Below is a small trained network, with its code and all its weights. Each question gives an input and a class and asks what happens when units are switched off, that is, made to give their printed mean instead of their output.

import numpy as np


def w(rows, s, z=0):
    codes = np.array(rows[::2]) - 128.0
    scale = np.full(codes.shape[1], s)
    scale[-1] = z or s
    return codes * scale


def norm(h):
    return h / np.sqrt((h * h).mean(-1, keepdims=True) + 1e-5)


def f(y):
    return y / 2 * (1 + np.tanh(0.7978845608 * (y + 0.044715 * y**3)))


def log_softmax(a):
    a = a - a.max(-1, keepdims=True)
    return a - np.log(np.exp(a).sum(-1, keepdims=True))


def net(x, mask):
    res = np.array(x, float).reshape(1, 4) / 4 @ E
    u = 0
    for l in range(2):
        y = f(norm(res) @ A[l][:, :-1].T + A[l][:, -1])
        res = res + np.where(mask[u : u + 15], y, B[l][:, -1]) @ B[l][:, :-1]
        u += 15
    return log_softmax(norm(res)[-1] @ U[:, :-1].T + U[:, -1])


A, B = {}, {}
E = w([
[142,153,65,170,151,33,53,85,207,145,179],'x0',
[116,150,52,57,176,109,254,113,228,189,137],'x1',
[116,126,125,120,131,124,130,116,122,114,131],'x2',
[252,79,145,14,111,141,102,128,146,104,158],'x3',
],0.0089)
A[0] = w([
[131,113,107,137,149,41,98,132,207,137,143,94],'0.n1',
[211,107,151,25,115,176,126,119,111,115,144,80],'0.n2',
[168,117,166,129,107,128,5,135,47,94,136,111],'0.n3',
[132,122,164,154,119,166,48,131,45,110,121,139],'0.n4',
[112,119,141,187,120,138,82,136,101,133,127,150],'0.n5',
[83,107,157,163,132,185,195,144,84,137,116,150],'0.n6',
[171,128,133,109,140,116,130,145,146,141,109,102],'0.n7',
[118,138,115,105,154,155,185,164,133,133,148,79],'0.n8',
[153,126,117,184,147,55,12,129,143,109,158,68],'0.n9',
[206,112,122,50,141,61,42,126,164,114,146,1],'0.n10',
[112,111,111,187,110,107,218,118,146,131,137,68],'0.n11',
[97,143,144,166,130,141,37,125,80,106,107,128],'0.n12',
[170,140,143,71,108,188,170,129,74,118,119,103],'0.n13',
[106,143,101,182,124,61,81,106,189,127,158,99],'0.n14',
[170,128,98,88,127,142,146,123,142,95,133,50],'0.n15',
],0.011,0.0038)
B[0] = w([
[172,203,147,127,172,102,113,181,142,86,182,195],'0.n1',
[107,57,123,155,162,48,126,192,119,162,62,230],'0.n2',
[124,172,149,98,221,248,62,140,115,110,68,247],'0.n3',
[203,142,25,160,166,55,138,138,215,115,205,226],'0.n4',
[76,83,120,89,80,64,165,114,121,133,178,180],'0.n5',
[168,194,102,107,93,180,163,41,140,59,141,209],'0.n6',
[69,84,121,123,117,104,127,61,106,99,179,144],'0.n7',
[146,129,187,159,113,157,160,86,132,142,32,169],'0.n8',
[10,93,160,106,47,152,176,83,51,159,80,214],'0.n9',
[193,183,96,90,80,206,145,28,139,100,165,212],'0.n10',
[146,181,147,128,172,156,87,136,82,112,57,171],'0.n11',
[186,56,152,159,43,67,189,165,107,177,145,205],'0.n12',
[133,88,178,148,183,105,77,150,162,164,148,201],'0.n13',
[149,44,86,188,189,94,101,198,126,165,81,199],'0.n14',
[128,116,138,163,92,134,193,133,156,195,149,155],'0.n15',
],0.013,0.012)
A[1] = w([
[139,159,122,109,209,147,61,127,202,135,130,184],'1.n1',
[97,206,191,106,94,229,73,55,107,109,94,111],'1.n2',
[198,181,78,98,64,141,175,81,177,86,253,30],'1.n3',
[87,98,179,42,103,145,88,147,123,129,65,101],'1.n4',
[78,93,155,91,204,104,57,170,171,141,190,149],'1.n5',
[78,73,237,80,65,104,172,126,167,181,178,92],'1.n6',
[177,197,129,160,73,114,146,35,144,52,156,116],'1.n7',
[171,160,105,136,47,74,173,145,149,136,170,159],'1.n8',
[43,117,125,138,81,173,139,159,157,146,84,125],'1.n9',
[95,166,109,69,49,255,61,63,106,117,181,5],'1.n10',
[53,124,125,145,194,137,62,175,189,182,94,143],'1.n11',
[67,65,189,173,160,115,116,170,178,72,164,100],'1.n12',
[95,218,126,179,164,113,113,228,146,64,179,30],'1.n13',
[166,74,152,149,91,157,124,108,142,104,134,47],'1.n14',
[91,78,200,113,117,93,120,190,92,146,147,65],'1.n15',
],0.013,0.0029)
B[1] = w([
[80,82,139,159,77,124,124,149,92,119,149,214],'1.n1',
[51,127,86,187,63,178,110,138,202,151,108,223],'1.n2',
[179,158,200,101,90,134,181,154,41,82,162,253],'1.n3',
[170,157,103,120,114,88,137,144,111,137,181,151],'1.n4',
[115,111,165,153,133,216,136,122,151,116,68,181],'1.n5',
[143,133,161,143,172,79,134,74,172,171,96,165],'1.n6',
[146,145,168,149,146,144,178,165,134,73,148,237],'1.n7',
[113,143,149,101,131,151,102,146,97,92,152,188],'1.n8',
[120,92,177,146,107,119,120,157,163,84,176,146],'1.n9',
[147,112,84,29,148,64,35,95,123,249,114,199],'1.n10',
[180,164,106,90,173,120,115,132,128,69,172,205],'1.n11',
[142,131,106,90,96,164,112,118,110,171,138,163],'1.n12',
[91,181,88,80,156,79,133,60,135,159,105,165],'1.n13',
[105,208,123,89,168,103,116,136,145,131,134,155],'1.n14',
[68,145,117,160,63,117,158,85,123,109,148,172],'1.n15',
],0.021,0.012)
U = w([
[167,165,207,99,84,139,179,155,56,79,195,253],'0',
[37,50,122,203,57,36,148,114,80,154,170,77],'1',
[160,36,146,138,184,209,62,172,134,109,117,139],'2',
[117,98,98,59,54,146,35,104,121,249,135,61],'3',
[61,176,133,184,63,221,146,123,204,140,81,115],'4',
[87,182,74,139,233,67,114,115,115,99,119,76],'5',
[164,71,203,133,179,57,167,71,188,206,101,97],'6',
],0.015,0.0022)

Each question gives the input, the list of numbers given to net, and the class t.
The units are the neurons (one row each of A and B). Each row of codes is followed by its name. A weight is (code - 128) times the scale printed after its matrix; where a second scale follows, it is the last column's (A, B and U).
mask holds one flag per neuron, layer by layer. A switched-off neuron (its flag False) gives its mean, the last column of its row in B, instead of its output. The means were averaged over made-up inputs and are rounded, as every weight is.
A unit's drop is (log p(t) with every unit on - log p(t) with that unit switched off) / (log p(t) with every unit on - log p(t) with every unit switched off).
The circuit of an input: a set's keep is (log p(t) with only the set's units on - log p(t) with every unit switched off) / (log p(t) with every unit on - log p(t) with every unit switched off). Starting from the 12 units with the biggest drops (on a tie, the unit counted first), units are removed one at a time, each time the one whose removal leaves the highest keep (on an exact tie, the one counted first), for as long as the keep stays at least 0.8.
units of the circuit, in order: the units of the circuit, biggest drop first
unit that matters most: the unit with the biggest drop
k most important neurons: the k neurons with the biggest drops, biggest first
k most important neurons of layer l: the k neurons of layer l with the biggest drops, biggest first
drop of u: that unit's drop, to one decimal
input [4,-3,5,5], class 3: units of the circuit, in order	(1.n10; 0.n10)
input [-1,0,-4,3], class 2: unit that matters most	0.n2
input [0,7,-1,-3], class 4: 3 most important neurons	(0.n2; 0.n4; 0.n8)
input [8,-8,2,-1], class 1: 2 most important neurons	(0.n9; 0.n12)
input [6,-8,2,0], class 1: 3 most important neurons of layer 0	(0.n12; 0.n9; 0.n6)
input [5,-8,2,3], class 3: 2 most important neurons	(0.n3; 0.n9)
input [8,3,1,-1], class 5: 2 most important neurons of layer 0	(0.n14; 0.n1)
input [6,-1,-3,2], class 3: units of the circuit, in order	(0.n10; 1.n10)
input [7,-7,5,0], class 1: 4 most important neurons of layer 0	(0.n12; 0.n9; 0.n14; 0.n6)
input [-5,1,7,-3], class 4: 2 most important neurons	(1.n2; 0.n4)
input [2,-3,-4,0], class 1: 2 most important neurons of layer 0	(0.n12; 0.n9)
input [5,-2,-8,2], class 3: 3 most important neurons	(0.n10; 0.n9; 1.n10)
input [1,-1,1,8], class 3: 2 most important neurons of layer 0	(0.n10; 0.n14)
input [-4,5,3,1], class 6: unit that matters most	0.n3
input [0,0,6,7], class 2: 2 most important neurons of layer 1	(1.n3; 1.n10)
input [-4,0,4,8], class 2: 2 most important neurons of layer 0	(0.n9; 0.n12)
input [7,-2,-3,6], class 3: 2 most important neurons	(1.n10; 0.n10)
input [1,-4,-1,-7], class 1: 3 most important neurons of layer 0	(0.n10; 0.n14; 0.n1)
input [-7,-2,4,1], class 2: 3 most important neurons	(0.n13; 0.n10; 0.n2)
input [0,6,-7,0], class 4: units of the circuit, in order	(1.n3)
input [8,-7,4,7], class 3: 3 most important neurons	(0.n3; 1.n10; 0.n9)
input [5,-8,-6,0], class 1: 4 most important neurons	(0.n12; 0.n9; 0.n6; 0.n14)
input [-2,2,-1,-5], class 4: 2 most important neurons	(1.n2; 0.n4)
input [3,0,2,-3], class 1: 2 most important neurons	(0.n9; 0.n3)
input [8,-6,-7,0], class 1: drop of 0.n14	1.1
input [-4,1,-1,1], class 6: drop of 0.n3	0.9
input [2,2,-1,-1], class 5: drop of 1.n13	0.3
input [3,6,-1,-2], class 5: unit that matters most	1.n13
input [5,1,1,-2], class 5: drop of 0.n12	0.1
